Here is a tiny trained network, its code and every weight. The questions are about switching its units off for an input and a target symbol, where a switched-off unit gives its printed mean instead of its output.

import numpy as np


def w(rows, s, z=0):
    codes = np.array(rows[::2]) - 128.0
    scale = np.full(codes.shape[1], s)
    scale[-1] = z or s
    return codes * scale


def norm(h):
    return h / np.sqrt((h * h).mean(-1, keepdims=True) + 1e-5)


def f(y):
    return np.maximum(y, 0)


def softmax(a):
    e = np.exp(a - a.max(-1, keepdims=True))
    return e / e.sum(-1, keepdims=True)


def log_softmax(a):
    a = a - a.max(-1, keepdims=True)
    return a - np.log(np.exp(a).sum(-1, keepdims=True))


def net(x, mask):
    ids = ['γεζηθλπτψ'.index(c) for c in x.split()]
    T = len(ids)
    res = E[ids] + P[:T]
    q, k, v = (norm(res) @ M[0].T for M in (Q, K, V))
    z = softmax(np.where(np.tri(T) > 0, q @ k.T / 2**0.5, -1e9)) @ v
    res = res + np.where(mask[0], z, O[0][:, -1]) @ O[0][:, :-1]
    y = f(norm(res) @ A[0][:, :-1].T + A[0][:, -1])
    res = res + np.where(mask[1:17], y, B[0][:, -1]) @ B[0][:, :-1]
    return log_softmax(norm(res)[-1] @ U[:, :-1].T + U[:, -1])


Q, K, V, O, A, B = {}, {}, {}, {}, {}, {}
E = w([
[162,175,105,105],'γ',
[198,100,144,151],'ε',
[142,140,130,58],'ζ',
[180,100,159,157],'η',
[179,136,151,160],'θ',
[149,66,53,10],'λ',
[123,131,92,1],'π',
[148,58,160,122],'τ',
[118,150,130,125],'ψ',
],0.021)
P = w([
[160,1,235,136],'0',
[166,92,68,132],'1',
[170,143,101,127],'2',
[154,160,121,114],'3',
[134,173,156,106],'4',
[131,217,189,76],'5',
[82,220,219,46],'6',
],0.0038)
Q[0] = w([
[230,126,225,3],'h0',
[49,183,222,120],'h0',
],0.0064)
K[0] = w([
[2,109,182,137],'h0',
[159,176,193,103],'h0',
],0.0097)
V[0] = w([
[168,8,56,94],'h0',
[61,91,255,128],'h0',
],0.0095)
O[0] = w([
[4,152,155,173,251],'h0',
[129,116,33,207,96],'h0',
],0.013,0.0012)
A[0] = w([
[107,98,113,74,68],'n0',
[98,107,97,172,81],'n1',
[130,210,76,119,169],'n2',
[127,164,52,81,147],'n3',
[92,192,88,44,103],'n4',
[147,56,100,92,139],'n5',
[97,71,151,87,107],'n6',
[116,53,118,92,59],'n7',
[25,157,83,173,115],'n8',
[196,111,93,122,64],'n9',
[188,112,186,194,48],'n10',
[156,106,1,153,3],'n11',
[149,179,93,108,51],'n12',
[172,162,122,154,48],'n13',
[94,167,201,165,55],'n14',
[213,122,121,117,82],'n15',
],0.015,0.007)
B[0] = w([
[151,150,168,206,166],'n0',
[148,83,47,157,144],'n1',
[105,58,163,133,203],'n2',
[121,23,149,190,220],'n3',
[94,169,147,224,254],'n4',
[139,67,148,65,189],'n5',
[148,199,95,166,183],'n6',
[147,152,205,38,153],'n7',
[187,118,37,58,175],'n8',
[115,80,53,46,182],'n9',
[109,83,254,201,164],'n10',
[54,168,2,110,177],'n11',
[195,114,205,95,153],'n12',
[166,67,170,91,144],'n13',
[38,57,96,73,162],'n14',
[120,62,139,43,206],'n15',
],0.0089,0.0082)
U = w([
[191,210,136,183,253],'γ',
[179,96,193,173,90],'ε',
[76,151,162,131,150],'ζ',
[166,85,145,223,81],'η',
[193,220,171,62,172],'θ',
[136,82,159,166,40],'λ',
[20,143,160,40,91],'π',
[184,81,119,32,81],'τ',
[113,91,8,155,167],'ψ',
],0.011,0.0067)

Each question gives the input, a string of symbols that net reads in full, and the target symbol t.
The units are the heads (2 rows each of Q, K, V and O) and the neurons (one row each of A and B). Each row of codes is followed by its name. A weight is (code - 128) times the scale printed after its matrix; where a second scale follows, it is the last column's (O, A, B and U).
mask holds one flag per unit, heads first, then neurons. A switched-off unit (its flag False) gives its mean, the last column of its rows in O or B, instead of its output. The means were averaged over made-up inputs and are rounded, as every weight is.
A unit's drop is (log p(t) with every unit on - log p(t) with that unit switched off) / (log p(t) with every unit on - log p(t) with every unit switched off).
The circuit of an input: a set's keep is (log p(t) with only the set's units on - log p(t) with every unit switched off) / (log p(t) with every unit on - log p(t) with every unit switched off). Starting from the 12 units with the biggest drops (on a tie, the unit counted first), units are removed one at a time, each time the one whose removal leaves the highest keep (on an exact tie, the one counted first), for as long as the keep stays at least 0.8.
circuit, biggest first: the units of the circuit, biggest drop first
top k neurons: the k neurons with the biggest drops, biggest first
drop when u is switched off: that unit's drop, to one decimal
input ζ λ τ θ, target ψ: circuit, biggest first	[h0, n8]
input η η τ, target ψ: circuit, biggest first	[h0, n8]
input λ λ ψ ε, target π: circuit, biggest first	[h0, n14]
input λ τ γ γ ψ ψ η, target τ: circuit, biggest first	[h0, n15]
input ψ γ η η τ γ λ, target ψ: circuit, biggest first	[h0]
input ζ ε ψ ψ τ, target τ: circuit, biggest first	[n4, n3]
input ζ λ ε η λ, target π: top 2 neurons	[n7, n8]
input λ λ λ η γ, target π: top 2 neurons	[n14, n8]
input λ ψ θ τ, target π: top 3 neurons	[n3, n4, n14]
input λ ψ τ, target π: top 2 neurons	[n3, n4]
input ε γ λ τ ε, target ψ: top 2 neurons	[n8, n1]
input θ ζ θ θ λ π, target ζ: drop when n4 is switched off	0.3
input ψ θ λ λ η, target ψ: drop when h0 is switched off	1.6
input ψ ψ ε, target τ: drop when n15 is switched off	0.2
input ψ π ζ θ ψ ψ, target ψ: drop when n11 is switched off	0.4
input ψ λ θ θ ε τ θ, target ψ: top neuron	[n11]
